[147 133 143 73 131 76 135 143 143]
[160 109 132 151 152 150 97 132 132]
[145 129 144 163 131 161 127 144 144]
[168 98 126 144 163 143 80 126 126]
[124 156 161 207 102 203 168 161 161]
[172 93 122 141 169 141 72 122 122]
[159 107 133 216 152 212 92 133 133]
[162 107 131 142 155 141 94 131 131]
:
[147 160 145 168 124 172 159 162]
[133 109 129 98 156 93 107 107]
[143 132 144 126 161 122 133 131]
[73 151 163 144 207 141 216 142]
[131 152 131 163 102 169 152 155]
[76 150 161 143 203 141 212 141]
[135 97 127 80 168 72 92 94]
[143 132 144 126 161 122 133 131]
[143 132 144 126 161 122 133 131]

[150 144 144 101 216 131 146]
[178 79 153 159 133 100 49]
[139 81 129 173 49 105 59]
[168 126 153 113 217 121 117]
[184 91 158 145 174 104 64]
:
[150 178 139 168 184]
[144 79 81 126 91]
[144 153 129 153 158]
[101 159 173 113 145]
[216 133 49 217 174]
[131 100 105 121 104]
[146 49 59 117 64]

[75 159 84 164 174 73 160 174 81 76 152]
[96 160 101 158 148 86 157 157 124 73 172]
[86 163 77 160 159 91 155 154 80 73 151]
[82 165 66 172 176 101 165 158 72 100 128]
[170 101 180 89 94 193 93 85 175 182 116]
[190 91 190 95 88 175 81 80 184 163 100]
[182 78 203 85 83 187 77 89 188 155 102]
:
[75 96 86 82 170 190 182]
[159 160 163 165 101 91 78]
[84 101 77 66 180 190 203]
[164 158 160 172 89 95 85]
[174 148 159 176 94 88 83]
[73 86 91 101 193 175 187]
[160 157 155 165 93 81 77]
[174 157 154 158 85 80 89]
[81 124 80 72 175 184 188]
[76 73 73 100 182 163 155]
[152 172 151 128 116 100 102]

[63 137 224 155]
[81 145 173 189]
:
[63 81]
[137 145]
[224 173]
[155 189]

[68 71 208 203]
[64 68 190 196]
[114 114 133 145]
[170 182 61 58]
[78 79 188 191]
[173 175 84 74]
[75 68 184 200]
[105 103 165 159]
[102 90 158 170]
[51 45 213 227]
[131 129 134 129]
[143 141 110 115]
:
[68 64 114 170 78 173 75 105 102 51 131 143]
[71 68 114 182 79 175 68 103 90 45 129 141]
[208 190 133 61 188 84 184 165 158 213 134 110]
[203 196 145 58 191 74 200 159 170 227 129 115]

[91 136 167 99 113 218 93 182 197]
[122 147 149 195 121 168 162 58 118]
[161 118 73 82 163 224 30 154 82]
[132 148 88 61 53 90 61 133 107]
:
[91 122 161 132]
[136 147 118 148]
[167 149 73 88]
[99 195 82 61]
[113 121 163 53]
[218 168 224 90]
[93 162 30 61]
[182 58 154 133]
[197 118 82 107]

[117 111 150 102 151 154 125 153 151 93 126 137 152]
[75 67 178 61 179 181 83 185 186 58 92 162 178]
[204 207 71 204 67 72 204 64 63 179 196 75 74]
[182 183 85 182 83 85 178 81 80 170 169 92 85]
[74 67 180 58 182 185 84 188 187 59 92 163 182]
[173 177 86 183 83 82 165 80 80 178 159 99 83]
[192 196 78 195 76 78 191 72 72 179 181 84 82]
:
[117 75 204 182 74 173 192]
[111 67 207 183 67 177 196]
[150 178 71 85 180 86 78]
[102 61 204 182 58 183 195]
[151 179 67 83 182 83 76]
[154 181 72 85 185 82 78]
[125 83 204 178 84 165 191]
[153 185 64 81 188 80 72]
[151 186 63 80 187 80 72]
[93 58 179 170 59 178 179]
[126 92 196 169 92 159 181]
[137 162 75 92 163 99 84]
[152 178 74 85 182 83 82]

[73 111 105 131 144 149 136]
[73 105 113 71 202 167 70]
[109 114 105 111 121 149 98]
[151 99 83 160 203 162 142]
[82 99 82 150 121 161 120]
[148 106 91 136 106 162 87]
[135 117 106 138 108 171 71]
[95 131 82 71 137 176 70]
[144 117 107 156 106 176 131]
:
[73 73 109 151 82 148 135 95 144]
[111 105 114 99 99 106 117 131 117]
[105 113 105 83 82 91 106 82 107]
[131 71 111 160 150 136 138 71 156]
[144 202 121 203 121 106 108 137 106]
[149 167 149 162 161 162 171 176 176]
[136 70 98 142 120 87 71 70 131]
---
[162 136 145 192 137 138]
[160 147 147 178 137 144]
[142 153 157 192 136 134]
[200 132 132 150 134 160]
[190 132 136 168 136 149]
[145 141 153 202 137 133]
[177 131 139 189 137 138]
[181 140 136 153 135 166]
[179 133 139 180 137 144]
[153 138 150 199 137 136]
[163 134 144 195 138 137]
[180 130 137 191 137 137]
:
[180 130 137 191 137 137]
[162 136 145 192 137 138]
[160 147 147 178 137 144]
[142 153 157 192 136 134]
[200 132 132 150 134 160]
[190 132 136 168 136 149]
[145 141 153 202 137 133]
[177 131 139 189 137 138]
[181 140 136 153 135 166]
[179 133 139 180 137 144]
[153 138 150 199 137 136]
[163 134 144 195 138 137]

[189 193 178]
[184 142 204]
[68 46 42]
[151 182 209]
[208 195 178]
:
[208 195 178]
[189 193 178]
[184 142 204]
[68 46 42]
[151 182 209]

[70 135 195]
[118 173 203]
[122 184 198]
[57 86 161]
[54 85 102]
[134 199 73]
[56 173 154]
[59 132 184]
[92 195 175]
[92 174 194]
[121 177 55]
:
[121 177 55]
[70 135 195]
[118 173 203]
[122 184 198]
[57 86 161]
[54 85 102]
[134 199 73]
[56 173 154]
[59 132 184]
[92 195 175]
[92 174 194]

[55 58 168 49 186 187 50 199 180 82 49 169 192]
[60 50 170 70 180 171 51 193 187 102 39 178 167]
:
[60 50 170 70 180 171 51 193 187 102 39 178 167]
[55 58 168 49 186 187 50 199 180 82 49 169 192]

[137 30]
[134 115]
[136 51]
[124 120]
:
[124 120]
[137 30]
[134 115]
[136 51]

[82 87 104 117 163 151 143 79]
[91 113 91 81 176 186 172 95]
[120 123 117 115 111 138 144 126]
[177 162 169 172 74 73 72 182]
[180 159 178 189 69 55 58 183]
[40 67 63 67 200 203 211 42]
[129 138 115 110 133 144 143 130]
[187 169 178 183 85 70 53 183]
[199 172 197 211 44 35 30 194]
[53 76 68 72 215 199 207 45]
:
[53 76 68 72 215 199 207 45]
[82 87 104 117 163 151 143 79]
[91 113 91 81 176 186 172 95]
[120 123 117 115 111 138 144 126]
[177 162 169 172 74 73 72 182]
[180 159 178 189 69 55 58 183]
[40 67 63 67 200 203 211 42]
[129 138 115 110 133 144 143 130]
[187 169 178 183 85 70 53 183]
[199 172 197 211 44 35 30 194]

[38 168 155 155 138 202 163]
[37 168 156 154 138 204 163]
[221 101 126 118 138 74 96]
[208 97 93 100 110 55 109]
:
[208 97 93 100 110 55 109]
[38 168 155 155 138 202 163]
[37 168 156 154 138 204 163]
[221 101 126 118 138 74 96]

[193 137 75 116 159 182 143 26]
[206 156 95 91 122 182 140 32]
[27 65 147 175 124 184 173 127]
[170 105 61 141 191 164 156 36]
:
[170 105 61 141 191 164 156 36]
[193 137 75 116 159 182 143 26]
[206 156 95 91 122 182 140 32]
[27 65 147 175 124 184 173 127]

[165 193 186 131]
[154 187 199 138]
[172 187 189 147]
[157 200 185 131]
[163 206 177 141]
:
[163 206 177 141]
[165 193 186 131]
[154 187 199 138]
[172 187 189 147]
[157 200 185 131]
---
[196 200 84 192]
[173 191 82 209]
[202 193 64 198]
:
[192 82 193]

[207 88 207 208]
[102 192 96 106]
[88 197 88 107]
[145 139 164 191]
:
[208 96 197 145]

[159 215 134 71]
[162 115 131 66]
:
[71 131]

[76 88 209 180 174]
[104 96 150 162 152]
[155 156 112 93 108]
[99 106 165 149 158]
:
[174 162 112 106]

[152 196]
[39 109]
[230 27]
:
[196 39]

[203 208 55]
[211 217 46]
[55 51 202]
[116 113 135]
:
[55 217 55]

[111 120 110 109]
[170 164 157 156]
[56 81 53 60]
[194 177 192 193]
:
[109 157 81 194]

[70 87 46]
[59 67 37]
[68 76 40]
[58 65 37]
:
[46 67 68]
---
[195 201]
[143 141]
[107 101]
[164 164]
[167 169]
:
[201 141 101 164 169]
[195 143 107 164 167]

[207 169 122]
[187 194 93]
[193 187 102]
[197 176 87]
[199 181 113]
[186 201 96]
[203 187 122]
[200 179 115]
[194 183 102]
[214 160 124]
:
[122 93 102 87 113 96 122 115 102 124]
[169 194 187 176 181 201 187 179 183 160]
[207 187 193 197 199 186 203 200 194 214]

[177 123 84 148 97]
[181 132 163 101 187]
[127 118 107 211 67]
[65 112 169 156 121]
[107 166 86 121 141]
[127 135 175 139 87]
[110 117 88 154 44]
[123 137 115 80 130]
:
[97 187 67 121 141 87 44 130]
[148 101 211 156 121 139 154 80]
[84 163 107 169 86 175 88 115]
[123 132 118 112 166 135 117 137]
[177 181 127 65 107 127 110 123]

[140 124 49 159 95 146 87 164 104 170 94 140]
[207 51 118 173 101 33 168 72 72 161 130 122]
[91 119 135 149 164 114 103 137 158 104 136 130]
[137 143 147 203 114 96 82 106 127 147 76 167]
[160 160 126 125 90 221 211 184 107 92 169 120]
:
[140 122 130 167 120]
[94 130 136 76 169]
[170 161 104 147 92]
[104 72 158 127 107]
[164 72 137 106 184]
[87 168 103 82 211]
[146 33 114 96 221]
[95 101 164 114 90]
[159 173 149 203 125]
[49 118 135 147 126]
[124 51 119 143 160]
[140 207 91 137 160]

[173 103 49 112]
[82 158 149 158]
[105 87 168 73]
[214 101 101 125]
[142 149 161 117]
[217 96 81 121]
[82 159 77 118]
[150 129 76 133]
[128 186 177 115]
[152 119 115 134]
[172 109 48 129]
:
[112 158 73 125 117 121 118 133 115 134 129]
[49 149 168 101 161 81 77 76 177 115 48]
[103 158 87 101 149 96 159 129 186 119 109]
[173 82 105 214 142 217 82 150 128 152 172]

[129 74 183]
[182 98 93]
[99 188 203]
[141 62 161]
[65 99 173]
[187 93 106]
[66 165 53]
[153 82 104]
[71 137 176]
[198 210 146]
[177 83 198]
:
[183 93 203 161 173 106 53 104 176 146 198]
[74 98 188 62 99 93 165 82 137 210 83]
[129 182 99 141 65 187 66 153 71 198 177]
